Below are the code and all the weights of a small trained network. Each question names an input and a class and asks about switching units off, where a switched-off unit gives its printed mean instead of its output.

import numpy as np


def w(rows, s, z=0):
    codes = np.array(rows[::2]) - 128.0
    scale = np.full(codes.shape[1], s)
    scale[-1] = z or s
    return codes * scale


def f(y):
    return y / 2 * (1 + np.tanh(0.7978845608 * (y + 0.044715 * y**3)))


def log_softmax(a):
    a = a - a.max(-1, keepdims=True)
    return a - np.log(np.exp(a).sum(-1, keepdims=True))


def net(x, mask):
    res = np.array(x, float).reshape(1, 3) / 4 @ E
    y = f(res @ A[0][:, :-1].T + A[0][:, -1])
    res = res + np.where(mask, y, B[0][:, -1]) @ B[0][:, :-1]
    return log_softmax(res[-1] @ U[:, :-1].T + U[:, -1])


A, B = {}, {}
E = w([
[229,143,91,60,212,100,63],'x0',
[61,66,132,105,174,255,121],'x1',
[96,110,220,9,118,110,94],'x2',
],0.0063)
A[0] = w([
[160,137,122,123,143,90,125,129],'n1',
[12,115,144,130,115,198,139,152],'n2',
[10,126,131,194,84,163,141,253],'n3',
[165,137,94,140,158,149,126,175],'n4',
[103,124,138,55,159,188,116,211],'n5',
[175,133,94,134,146,135,129,181],'n6',
[132,132,116,197,99,104,136,127],'n7',
[194,134,91,189,150,128,133,174],'n8',
[131,140,142,121,149,145,139,141],'n9',
[127,130,118,174,114,111,145,126],'n10',
[124,128,140,55,157,177,108,178],'n11',
[97,122,137,121,120,144,136,126],'n12',
[171,133,145,66,107,14,126,166],'n13',
],0.014,0.0023)
B[0] = w([
[158,138,155,133,105,151,124,162],'n1',
[42,118,187,136,136,233,99,228],'n2',
[5,191,156,175,130,126,186,254],'n3',
[153,78,117,152,121,152,101,167],'n4',
[87,53,111,83,154,104,156,201],'n5',
[176,109,117,147,131,154,106,169],'n6',
[132,144,84,146,141,64,147,186],'n7',
[188,106,87,215,109,143,113,206],'n8',
[126,113,128,120,131,133,126,132],'n9',
[128,137,102,153,135,86,137,164],'n10',
[107,77,88,66,136,95,160,190],'n11',
[107,135,120,128,137,162,124,143],'n12',
[182,204,204,24,117,126,90,230],'n13',
],0.024,0.0091)
U = w([
[94,179,78,196,113,6,195,1],'0',
[2,141,215,148,136,252,150,94],'1',
[113,5,88,44,176,88,145,249],'2',
[230,78,68,219,96,175,38,88],'3',
[206,225,235,46,74,90,44,236],'4',
],0.0049,0.00078)

Each question gives the input, the list of numbers given to net, and the class t.
The units are the neurons (one row each of A and B). Each row of codes is followed by its name. A weight is (code - 128) times the scale printed after its matrix; where a second scale follows, it is the last column's (A, B and U).
mask holds one flag per neuron, in row order. A switched-off neuron (its flag False) gives its mean, the last column of its row in B, instead of its output. The means were averaged over made-up inputs and are rounded, as every weight is.
A unit's drop is (log p(t) with every unit on - log p(t) with that unit switched off) / (log p(t) with every unit on - log p(t) with every unit switched off).
The circuit of an input: a set's keep is (log p(t) with only the set's units on - log p(t) with every unit switched off) / (log p(t) with every unit on - log p(t) with every unit switched off). Starting from the 12 units with the biggest drops (on a tie, the unit counted first), units are removed one at a time, each time the one whose removal leaves the highest keep (on an exact tie, the one counted first), for as long as the keep stays at least 0.8.
circuit, biggest first: the units of the circuit, biggest drop first
top k neurons: the k neurons with the biggest drops, biggest first
drop of u: that unit's drop, to one decimal
input [-5,-5,2], class 4: circuit, biggest first => (n2; n13)
input [6,-3,8], class 4: circuit, biggest first => (n13)
input [-1,-2,0], class 4: circuit, biggest first => (n3; n5)
input [-4,-2,-3], class 0: circuit, biggest first => (n2; n7)
input [-8,-7,2], class 0: top 3 neurons => (n7; n2; n10)
input [-1,3,8], class 2: top 2 neurons => (n11; n5)
input [-2,-5,-6], class 0: top 3 neurons => (n7; n2; n10)
input [8,-1,-3], class 3: drop of n8 => 0.1
input [7,-1,0], class 4: drop of n13 => 0.6
input [6,6,8], class 2: drop of n2 => 0.0
input [4,-1,5], class 4: drop of n13 => 1.0
